Below is a small trained network, with its code and all its weights. Each question gives an input and a class and asks what happens when units are switched off, that is, made to give their printed mean instead of their output.

import numpy as np


def w(rows, s, z=0):
    codes = np.array(rows[::2]) - 128.0
    scale = np.full(codes.shape[1], s)
    scale[-1] = z or s
    return codes * scale


def norm(h):
    return h / np.sqrt((h * h).mean(-1, keepdims=True) + 1e-5)


def f(y):
    return y / 2 * (1 + np.tanh(0.7978845608 * (y + 0.044715 * y**3)))


def log_softmax(a):
    a = a - a.max(-1, keepdims=True)
    return a - np.log(np.exp(a).sum(-1, keepdims=True))


def net(x, mask):
    res = np.array(x, float).reshape(1, 3) / 4 @ E
    u = 0
    for l in range(4):
        y = f(norm(res) @ A[l][:, :-1].T + A[l][:, -1])
        res = res + np.where(mask[u : u + 4], y, B[l][:, -1]) @ B[l][:, :-1]
        u += 4
    return log_softmax(norm(res)[-1] @ U[:, :-1].T + U[:, -1])


A, B = {}, {}
E = w([
[55,163,111,106,83,106,142,148,117,148,126,209],'x0',
[128,124,112,254,109,134,130,53,97,104,143,158],'x1',
[191,182,33,106,78,175,146,65,112,178,107,122],'x2',
],0.0093)
A[0] = w([
[102,118,131,75,147,114,153,209,158,89,152,241,67],'0.n0',
[72,121,133,182,152,119,168,77,120,102,196,123,24],'0.n1',
[85,179,76,173,118,100,186,44,74,166,166,255,103],'0.n2',
[64,169,142,112,140,153,127,92,84,115,151,113,3],'0.n3',
],0.0053,0.0038)
B[0] = w([
[114,141,174,104,130,73,103,153,181,191,88,81,191],'0.n0',
[227,90,109,153,170,57,50,170,97,131,144,157,151],'0.n1',
[126,91,1,133,88,213,36,137,181,139,137,185,253],'0.n2',
[40,132,94,174,159,49,185,154,98,168,139,188,103],'0.n3',
],0.0079,0.0052)
A[1] = w([
[152,193,124,77,114,62,189,114,93,226,90,188,13],'1.n0',
[57,133,202,168,137,33,216,57,2,51,187,138,2],'1.n1',
[88,89,202,190,179,63,168,120,133,149,163,166,51],'1.n2',
[56,91,150,148,118,117,77,154,146,91,151,200,88],'1.n3',
],0.006,0.004)
B[1] = w([
[148,72,152,162,136,143,124,130,133,81,107,150,142],'1.n0',
[165,179,101,95,133,122,150,134,107,172,156,252,154],'1.n1',
[185,179,135,103,123,145,118,126,150,131,144,167,207],'1.n2',
[177,161,132,118,135,113,146,113,99,125,137,86,253],'1.n3',
],0.016,0.0025)
A[2] = w([
[163,111,79,113,127,152,126,86,155,107,162,166,49],'2.n0',
[117,73,112,255,70,116,135,85,116,147,101,225,42],'2.n1',
[115,192,52,120,122,180,179,44,80,168,131,147,117],'2.n2',
[214,128,108,56,88,192,232,42,111,130,121,91,4],'2.n3',
],0.006,0.0032)
B[2] = w([
[152,214,139,108,166,100,115,226,139,146,104,110,192],'2.n0',
[51,162,113,141,127,132,94,184,5,73,98,91,231],'2.n1',
[101,159,154,76,185,164,201,139,174,67,190,117,252],'2.n2',
[155,176,122,151,161,121,119,127,149,215,19,125,220],'2.n3',
],0.011,0.0038)
A[3] = w([
[100,189,156,86,130,115,184,143,144,188,132,79,36],'3.n0',
[67,110,178,42,91,74,136,166,153,181,138,146,12],'3.n1',
[58,154,78,101,2,149,206,120,128,148,97,217,107],'3.n2',
[66,123,184,99,157,87,176,176,85,146,115,152,3],'3.n3',
],0.0092,0.0019)
B[3] = w([
[185,193,89,109,111,117,183,130,110,80,78,129,226],'3.n0',
[132,48,148,154,35,38,207,181,47,4,99,99,253],'3.n1',
[64,87,172,129,126,90,124,3,214,235,183,184,218],'3.n2',
[169,170,115,86,94,140,117,150,18,160,2,67,176],'3.n3',
],0.0091,0.006)
U = w([
[118,40,186,100,67,68,174,65,175,168,78,198,136],'0',
[148,53,166,177,138,166,104,52,130,233,75,78,3],'1',
[147,121,185,40,79,75,188,226,52,52,75,85,215],'2',
[151,33,208,98,183,200,130,132,232,72,219,86,43],'3',
[28,196,73,85,115,184,115,76,170,207,211,227,178],'4',
[218,150,212,171,154,72,79,135,107,137,195,252,207],'5',
[221,199,96,60,183,198,188,136,181,189,14,109,74],'6',
[87,169,71,209,126,183,71,169,26,24,132,145,83],'7',
],0.015,0.0028)

Each question gives the input, the list of numbers given to net, and the class t.
The units are the neurons (one row each of A and B). Each row of codes is followed by its name. A weight is (code - 128) times the scale printed after its matrix; where a second scale follows, it is the last column's (A, B and U).
mask holds one flag per neuron, layer by layer. A switched-off neuron (its flag False) gives its mean, the last column of its row in B, instead of its output. The means were averaged over made-up inputs and are rounded, as every weight is.
A unit's drop is (log p(t) with every unit on - log p(t) with that unit switched off) / (log p(t) with every unit on - log p(t) with every unit switched off).
The circuit of an input: a set's keep is (log p(t) with only the set's units on - log p(t) with every unit switched off) / (log p(t) with every unit on - log p(t) with every unit switched off). Starting from the 12 units with the biggest drops (on a tie, the unit counted first), units are removed one at a time, each time the one whose removal leaves the highest keep (on an exact tie, the one counted first), for as long as the keep stays at least 0.8.
units of the circuit, in order: the units of the circuit, biggest drop first
unit that matters most: the unit with the biggest drop
top k neurons: the k neurons with the biggest drops, biggest first
top k neurons in layer l: the k neurons of layer l with the biggest drops, biggest first
drop of u: that unit's drop, to one decimal
input [-3,4,3], class 7: units of the circuit, in order => (2.n1)
input [6,-4,1], class 0: top 3 neurons in layer 2 => (2.n0 2.n2 2.n1)
input [3,-7,4], class 0: units of the circuit, in order => (1.n3 3.n2 1.n0)
input [8,-3,2], class 0: units of the circuit, in order => (3.n2 3.n1)
input [-4,1,0], class 1: top 2 neurons => (2.n2 0.n2)
input [1,4,2], class 4: top 2 neurons => (0.n2 3.n1)
input [6,-5,5], class 0: top 2 neurons => (3.n2 3.n1)
input [-7,3,-7], class 5: top 2 neurons => (0.n2 1.n1)
input [-6,-4,-5], class 3: top 2 neurons => (2.n0 2.n1)
input [-6,3,-3], class 5: top 4 neurons => (0.n2 2.n2 1.n1 0.n0)
input [6,-3,0], class 0: top 2 neurons in layer 2 => (2.n0 2.n2)
input [-4,-2,-6], class 3: top 3 neurons => (2.n1 2.n0 1.n2)
input [4,-5,5], class 0: top 2 neurons => (1.n3 3.n2)
input [7,-1,-2], class 0: top 3 neurons => (3.n2 0.n2 2.n0)
input [-7,2,-2], class 3: unit that matters most => 2.n3
input [-2,1,-1], class 5: top 4 neurons => (0.n2 0.n0 2.n2 3.n1)
input [1,-1,1], class 0: top 2 neurons => (1.n3 3.n2)
input [-4,0,-5], class 3: top 3 neurons in layer 2 => (2.n3 2.n1 2.n0)
input [5,-6,3], class 0: drop of 1.n0 => 0.1
input [3,2,-6], class 5: units of the circuit, in order => (1.n2)
input [-2,-3,1], class 6: drop of 3.n1 => 0.1
input [-6,6,-7], class 5: drop of 3.n0 => 0.0
